Below are the code and all the weights of a small trained network. Each question names an input and a target symbol and asks about switching units off, where a switched-off unit gives its printed mean instead of its output.

import numpy as np


def w(rows, s, z=0):
    codes = np.array(rows[::2]) - 128.0
    scale = np.full(codes.shape[1], s)
    scale[-1] = z or s
    return codes * scale


def f(y):
    return np.maximum(y, 0)


def softmax(a):
    e = np.exp(a - a.max(-1, keepdims=True))
    return e / e.sum(-1, keepdims=True)


def log_softmax(a):
    a = a - a.max(-1, keepdims=True)
    return a - np.log(np.exp(a).sum(-1, keepdims=True))


def net(x, mask):
    ids = ['Σαεηπτ'.index(c) for c in x.split()]
    T = len(ids)
    res = E[ids] + P[:T]
    u = 0
    for l in range(3):
        r = res
        for j in range(3):
            rows = slice(3 * j, 3 * j + 3)
            q, k, v = (r @ M[l][rows].T for M in (Q, K, V))
            z = softmax(np.where(np.tri(T) > 0, q @ k.T / 3**0.5, -1e9)) @ v
            o = O[l][rows]
            res = res + np.where(mask[u + j], z, o[:, -1]) @ o[:, :-1]
        u += 3
        y = f(res @ A[l][:, :-1].T + A[l][:, -1])
        res = res + np.where(mask[u : u + 4], y, B[l][:, -1]) @ B[l][:, :-1]
        u += 4
    return log_softmax(res[-1] @ U[:, :-1].T + U[:, -1])


Q, K, V, O, A, B = {}, {}, {}, {}, {}, {}
E = w([
[29,253,143,58,170],'Σ',
[202,82,109,102,85],'α',
[151,139,164,157,86],'ε',
[134,71,143,145,129],'η',
[119,84,143,170,180],'π',
[94,130,183,209,166],'τ',
],0.0041)
P = w([
[139,99,110,159,119],'0',
[163,121,228,70,110],'1',
[251,225,96,174,124],'2',
[140,73,89,106,213],'3',
[83,98,218,96,79],'4',
[50,124,62,208,43],'5',
[130,84,61,80,216],'6',
[102,106,235,105,84],'7',
[219,222,127,205,154],'8',
[119,91,41,51,227],'9',
[104,90,254,116,66],'10',
],0.0045)
Q[0] = w([
[65,89,89,180,113],'L0H1',
[93,188,146,155,3],'L0H1',
[92,70,76,46,128],'L0H1',
[110,179,98,127,139],'L0H2',
[97,128,142,139,121],'L0H2',
[88,208,172,97,107],'L0H2',
[167,180,106,178,172],'L0H3',
[89,95,146,94,154],'L0H3',
[178,114,194,91,153],'L0H3',
],0.036)
K[0] = w([
[184,172,136,161,223],'L0H1',
[253,83,184,206,88],'L0H1',
[177,173,167,13,157],'L0H1',
[147,175,144,152,84],'L0H2',
[133,153,103,109,136],'L0H2',
[70,235,155,132,118],'L0H2',
[41,133,70,148,113],'L0H3',
[146,135,188,92,160],'L0H3',
[96,19,139,91,132],'L0H3',
],0.03)
V[0] = w([
[78,156,134,195,138],'L0H1',
[63,185,174,178,226],'L0H1',
[109,210,211,66,68],'L0H1',
[130,147,43,141,162],'L0H2',
[142,127,149,133,119],'L0H2',
[156,124,93,161,118],'L0H2',
[144,226,79,139,116],'L0H3',
[131,135,246,153,87],'L0H3',
[208,101,101,223,100],'L0H3',
],0.013)
O[0] = w([
[72,151,97,67,79,149],'L0H1',
[59,135,3,83,139,135],'L0H1',
[217,183,121,35,191,114],'L0H1',
[150,93,128,201,81,86],'L0H2',
[139,135,115,98,130,146],'L0H2',
[147,108,107,125,70,130],'L0H2',
[241,159,148,122,122,69],'L0H3',
[76,125,154,17,134,252],'L0H3',
[101,255,147,133,180,211],'L0H3',
],0.0095,0.0022)
A[0] = w([
[136,246,111,161,74,209],'L0N1',
[103,208,2,176,28,21],'L0N2',
[242,57,84,220,124,144],'L0N3',
[173,97,39,93,118,1],'L0N4',
],0.0094,0.0007)
B[0] = w([
[137,181,124,201,136,253],'L0N1',
[159,77,121,161,238,236],'L0N2',
[247,94,133,140,105,172],'L0N3',
[148,187,130,161,108,200],'L0N4',
],0.012,0.0026)
Q[1] = w([
[143,134,136,225,164],'L1H1',
[50,216,218,82,206],'L1H1',
[116,154,78,86,104],'L1H1',
[241,186,109,68,19],'L1H2',
[105,246,133,74,158],'L1H2',
[93,84,72,121,217],'L1H2',
[61,205,242,214,86],'L1H3',
[200,98,43,67,64],'L1H3',
[95,169,86,157,113],'L1H3',
],0.013)
K[1] = w([
[132,52,160,145,126],'L1H1',
[38,109,137,73,154],'L1H1',
[137,161,143,109,161],'L1H1',
[189,252,124,216,142],'L1H2',
[171,209,74,85,158],'L1H2',
[146,26,108,100,115],'L1H2',
[89,76,221,50,162],'L1H3',
[211,165,74,202,163],'L1H3',
[133,79,105,109,138],'L1H3',
],0.019)
V[1] = w([
[136,117,131,119,147],'L1H1',
[139,122,137,143,154],'L1H1',
[78,239,103,184,91],'L1H1',
[64,118,156,123,87],'L1H2',
[136,181,31,181,85],'L1H2',
[104,65,237,66,165],'L1H2',
[99,101,146,128,120],'L1H3',
[199,224,2,201,143],'L1H3',
[144,166,83,149,110],'L1H3',
],0.0064)
O[1] = w([
[126,141,123,133,123,148],'L1H1',
[130,139,129,144,148,150],'L1H1',
[141,56,189,111,207,79],'L1H1',
[132,102,175,101,160,76],'L1H2',
[77,115,81,93,58,128],'L1H2',
[164,158,195,183,209,110],'L1H2',
[101,139,121,127,106,131],'L1H3',
[197,74,218,161,253,2],'L1H3',
[136,118,159,130,157,68],'L1H3',
],0.0058,0.0024)
A[1] = w([
[181,190,95,107,90,102],'L1N1',
[89,42,116,205,151,85],'L1N2',
[130,127,6,128,177,134],'L1N3',
[85,132,201,74,111,254],'L1N4',
],0.014,0.003)
B[1] = w([
[34,69,98,113,106,224],'L1N1',
[118,120,7,102,23,198],'L1N2',
[184,200,123,153,248,252],'L1N3',
[112,24,144,254,158,255],'L1N4',
],0.0098,0.0063)
Q[2] = w([
[156,120,117,113,101],'L2H1',
[141,143,163,143,125],'L2H1',
[98,165,104,1,173],'L2H1',
[105,184,149,119,177],'L2H2',
[107,208,132,160,56],'L2H2',
[129,146,194,229,97],'L2H2',
[143,128,186,111,116],'L2H3',
[80,205,130,186,177],'L2H3',
[130,60,98,104,155],'L2H3',
],0.017)
K[2] = w([
[151,99,105,101,110],'L2H1',
[147,121,142,156,133],'L2H1',
[94,219,69,6,144],'L2H1',
[122,193,119,115,132],'L2H2',
[80,137,99,230,127],'L2H2',
[153,126,154,222,126],'L2H2',
[127,83,109,151,108],'L2H3',
[39,153,123,130,180],'L2H3',
[158,103,122,66,126],'L2H3',
],0.019)
V[2] = w([
[93,254,79,28,159],'L2H1',
[110,146,148,106,143],'L2H1',
[102,107,84,90,116],'L2H1',
[89,120,77,176,117],'L2H2',
[100,125,74,177,109],'L2H2',
[123,162,189,83,152],'L2H2',
[112,98,111,137,146],'L2H3',
[131,164,133,162,107],'L2H3',
[188,158,163,69,97],'L2H3',
],0.0097)
O[2] = w([
[120,162,32,255,128,8],'L2H1',
[143,112,92,133,129,110],'L2H1',
[93,190,80,120,122,120],'L2H1',
[94,167,124,49,138,195],'L2H2',
[103,164,136,67,135,189],'L2H2',
[144,60,102,182,132,74],'L2H2',
[116,148,148,114,157,154],'L2H3',
[115,111,125,90,122,147],'L2H3',
[155,125,89,201,84,37],'L2H3',
],0.0075,0.012)
A[2] = w([
[216,176,116,121,227,80],'L2N1',
[250,132,118,90,101,138],'L2N2',
[218,147,135,178,204,77],'L2N3',
[182,159,145,107,192,255],'L2N4',
],0.016,0.0034)
B[2] = w([
[186,6,75,72,65,250],'L2N1',
[154,206,132,152,40,155],'L2N2',
[13,167,189,203,118,224],'L2N3',
[170,173,127,191,207,231],'L2N4',
],0.016,0.021)
U = w([
[173,168,128,162,68,20],'Σ',
[72,54,162,38,54,188],'α',
[60,212,46,143,144,135],'ε',
[137,177,179,173,252,248],'η',
[199,88,43,95,128,2],'π',
[120,100,100,187,114,35],'τ',
],0.0038,0.0025)

Each question gives the input, a string of symbols that net reads in full, and the target symbol t.
The units are the heads (3 rows each of Q, K, V and O) and the neurons (one row each of A and B). Each row of codes is followed by its name. A weight is (code - 128) times the scale printed after its matrix; where a second scale follows, it is the last column's (O, A, B and U).
mask holds one flag per unit, layer by layer, with each layer's heads first. A switched-off unit (its flag False) gives its mean, the last column of its rows in O or B, instead of its output. The means were averaged over made-up inputs and are rounded, as every weight is.
A unit's drop is (log p(t) with every unit on - log p(t) with that unit switched off) / (log p(t) with every unit on - log p(t) with every unit switched off).
The circuit of an input: a set's keep is (log p(t) with only the set's units on - log p(t) with every unit switched off) / (log p(t) with every unit on - log p(t) with every unit switched off). Starting from the 12 units with the biggest drops (on a tie, the unit counted first), units are removed one at a time, each time the one whose removal leaves the highest keep (on an exact tie, the one counted first), for as long as the keep stays at least 0.8.
units of the circuit, in order: the units of the circuit, biggest drop first
unit that matters most: the unit with the biggest drop
top k neurons in layer l: the k neurons of layer l with the biggest drops, biggest first
drop of u: that unit's drop, to one decimal
input α ε τ α π, target η: units of the circuit, in order	(L2N1)
input ε ε ε α τ α ε ε Σ, target α: units of the circuit, in order	(L0H1 L2N4 L1N3)
input α τ η, target α: units of the circuit, in order	(L0H1 L2N4 L1N3)
input ε π ε η ε ε τ ε, target α: units of the circuit, in order	(L2N4 L1N3)
input τ τ π ε Σ π α π π, target π: top 3 neurons in layer 1	(L1N3 L1N2 L1N1)
input α ε ε α α η ε η η, target η: units of the circuit, in order	(L2N1 L0H1)
input τ ε α α ε η ε π α, target η: top 3 neurons in layer 0	(L0N2 L0N1 L0N3)
input π η α, target π: top 3 neurons in layer 2	(L2N1 L2N3 L2N4)
input τ τ ε, target τ: top 3 neurons in layer 2	(L2N1 L2N3 L2N4)
input α π Σ η η α τ, target τ: top 2 neurons in layer 1	(L1N4 L1N3)
input ε ε α ε ε τ ε η Σ η, target τ: top 3 neurons in layer 2	(L2N1 L2N3 L2N4)
input τ τ π α α ε α, target Σ: top 2 neurons in layer 2	(L2N2 L2N1)
input ε α α ε ε α τ τ τ, target α: top 3 neurons in layer 1	(L1N1 L1N3 L1N4)
input Σ ε α ε π α, target α: unit that matters most	L0H1
input α ε π, target α: top 2 neurons in layer 1	(L1N1 L1N3)
input ε τ Σ τ ε α η, target τ: top 3 neurons in layer 2	(L2N3 L2N1 L2N4)
input π τ α, target π: top 2 neurons in layer 2	(L2N1 L2N4)
input ε α α, target ε: top 2 neurons in layer 1	(L1N4 L1N1)
input π π π ε α π, target π: top 3 neurons in layer 2	(L2N1 L2N3 L2N4)
input α ε α τ ε π α α ε ε Σ, target η: unit that matters most	L0H2
input ε ε ε ε ε α, target ε: top 2 neurons in layer 1	(L1N1 L1N4)
input π τ α α Σ π π π ε α, target τ: drop of L0N1	0.0
input ε α η, target ε: drop of L1N4	0.7
input ε π τ, target ε: drop of L1N1	0.2
input ε ε ε τ ε ε η ε η, target ε: drop of L2N1	0.5
